Here is a tiny trained network, its code and every weight. The questions are about switching its units off for an input and a class, where a switched-off unit gives its printed mean instead of its output.

import numpy as np


def w(rows, s, z=0):
    codes = np.array(rows[::2]) - 128.0
    scale = np.full(codes.shape[1], s)
    scale[-1] = z or s
    return codes * scale


def f(y):
    return y / 2 * (1 + np.tanh(0.7978845608 * (y + 0.044715 * y**3)))


def log_softmax(a):
    a = a - a.max(-1, keepdims=True)
    return a - np.log(np.exp(a).sum(-1, keepdims=True))


def net(x, mask):
    res = np.array(x, float).reshape(1, 6) / 4 @ E
    y = f(res @ A[0][:, :-1].T + A[0][:, -1])
    res = res + np.where(mask, y, B[0][:, -1]) @ B[0][:, :-1]
    return log_softmax(res[-1] @ U[:, :-1].T + U[:, -1])


A, B = {}, {}
E = w([
[97,121,89,1],'x0',
[134,227,169,162],'x1',
[78,37,159,155],'x2',
[81,151,191,112],'x3',
[236,107,193,45],'x4',
[134,134,81,116],'x5',
],0.0078)
A[0] = w([
[121,132,120,116,86],'n1',
[124,159,133,146,115],'n2',
[46,125,129,132,114],'n3',
[108,132,148,110,141],'n4',
[73,117,105,137,99],'n5',
[116,137,131,135,89],'n6',
[91,154,105,49,96],'n7',
[132,178,141,154,99],'n8',
[100,196,133,165,120],'n9',
[112,135,136,120,155],'n10',
[141,127,122,142,100],'n11',
[106,134,139,110,135],'n12',
[54,115,96,139,93],'n13',
[128,159,127,147,48],'n14',
[130,120,189,96,116],'n15',
[116,130,213,91,150],'n16',
[147,116,122,134,74],'n17',
[100,100,99,151,63],'n18',
[151,156,149,155,170],'n19',
[216,98,142,172,84],'n20',
[112,128,143,116,139],'n21',
[146,211,158,172,53],'n22',
[132,157,147,136,77],'n23',
[130,156,139,143,115],'n24',
[124,155,132,142,82],'n25',
[101,105,99,145,42],'n26',
[172,107,87,189,84],'n27',
[144,107,109,146,109],'n28',
[133,137,101,100,34],'n29',
[110,142,143,114,178],'n30',
[134,111,146,129,96],'n31',
[139,125,141,127,126],'n32',
[66,118,103,135,115],'n33',
[157,108,157,125,120],'n34',
[149,113,168,115,92],'n35',
[144,108,249,78,36],'n36',
[140,127,102,109,4],'n37',
[82,157,148,71,68],'n38',
[105,131,136,109,93],'n39',
],0.019,0.0037)
B[0] = w([
[132,115,140,109,129],'n1',
[156,110,154,159,161],'n2',
[157,41,60,115,244],'n3',
[170,119,130,122,152],'n4',
[109,84,55,132,217],'n5',
[142,110,129,131,132],'n6',
[143,130,231,10,252],'n7',
[158,106,193,172,184],'n8',
[222,91,221,185,239],'n9',
[157,112,136,130,145],'n10',
[109,115,141,132,129],'n11',
[165,104,141,117,150],'n12',
[111,74,28,138,254],'n13',
[148,96,163,146,147],'n14',
[164,180,67,124,190],'n15',
[169,208,64,149,218],'n16',
[100,147,119,116,125],'n17',
[78,109,67,138,195],'n18',
[119,116,205,179,181],'n19',
[21,192,160,200,199],'n20',
[159,119,121,125,143],'n21',
[184,103,223,212,228],'n22',
[127,143,170,160,144],'n23',
[141,120,159,159,153],'n24',
[151,112,153,148,146],'n25',
[79,105,84,132,180],'n26',
[33,69,175,136,207],'n27',
[74,128,118,130,149],'n28',
[104,125,173,76,152],'n29',
[172,121,150,132,160],'n30',
[113,146,99,148,133],'n31',
[121,146,121,134,132],'n32',
[113,66,63,137,231],'n33',
[104,178,85,135,160],'n34',
[117,169,70,127,163],'n35',
[177,254,20,139,248],'n36',
[95,142,141,85,135],'n37',
[212,102,157,54,206],'n38',
[155,101,131,108,142],'n39',
],0.03,0.0079)
U = w([
[146,113,159,217,217],'0',
[74,38,49,142,183],'1',
[146,57,85,56,2],'2',
[64,131,164,10,81],'3',
[3,157,150,161,42],'4',
[129,212,77,147,175],'5',
],0.0061,0.0016)

Each question gives the input, the list of numbers given to net, and the class t.
The units are the neurons (one row each of A and B). Each row of codes is followed by its name. A weight is (code - 128) times the scale printed after its matrix; where a second scale follows, it is the last column's (A, B and U).
mask holds one flag per neuron, in row order. A switched-off neuron (its flag False) gives its mean, the last column of its row in B, instead of its output. The means were averaged over made-up inputs and are rounded, as every weight is.
A unit's drop is (log p(t) with every unit on - log p(t) with that unit switched off) / (log p(t) with every unit on - log p(t) with every unit switched off).
The circuit of an input: a set's keep is (log p(t) with only the set's units on - log p(t) with every unit switched off) / (log p(t) with every unit on - log p(t) with every unit switched off). Starting from the 12 units with the biggest drops (on a tie, the unit counted first), units are removed one at a time, each time the one whose removal leaves the highest keep (on an exact tie, the one counted first), for as long as the keep stays at least 0.8.
circuit, biggest first: the units of the circuit, biggest drop first
unit that matters most: the unit with the biggest drop
top k neurons: the k neurons with the biggest drops, biggest first
drop when u is switched off: that unit's drop, to one decimal
input [4,8,7,2,-3,-7], class 2: circuit, biggest first => [n20 n38]
input [8,-1,1,-4,-4,2], class 2: unit that matters most => n7
input [4,-7,3,2,0,-4], class 2: circuit, biggest first => [n20 n7]
input [7,-8,1,0,-4,5], class 2: circuit, biggest first => [n20 n27]
input [7,6,8,3,-3,8], class 2: top 2 neurons => [n7 n38]
input [6,7,0,6,-6,-3], class 2: top 2 neurons => [n3 n38]
input [6,1,6,-3,-1,6], class 2: top 2 neurons => [n7 n20]
input [4,7,8,3,-1,-5], class 5: top 2 neurons => [n36 n16]
input [-3,-5,7,-7,1,6], class 4: top 2 neurons => [n20 n3]
input [6,1,6,-6,2,-1], class 3: top 2 neurons => [n3 n13]
input [5,-6,3,-5,2,-2], class 3: drop when n3 is switched off => 0.1
input [4,0,-5,6,-3,1], class 2: drop when n20 is switched off => 0.1
input [0,1,0,-1,2,0], class 5: drop when n27 is switched off => 0.2
input [-8,5,-1,-8,8,-8], class 4: circuit, biggest first => [n20]
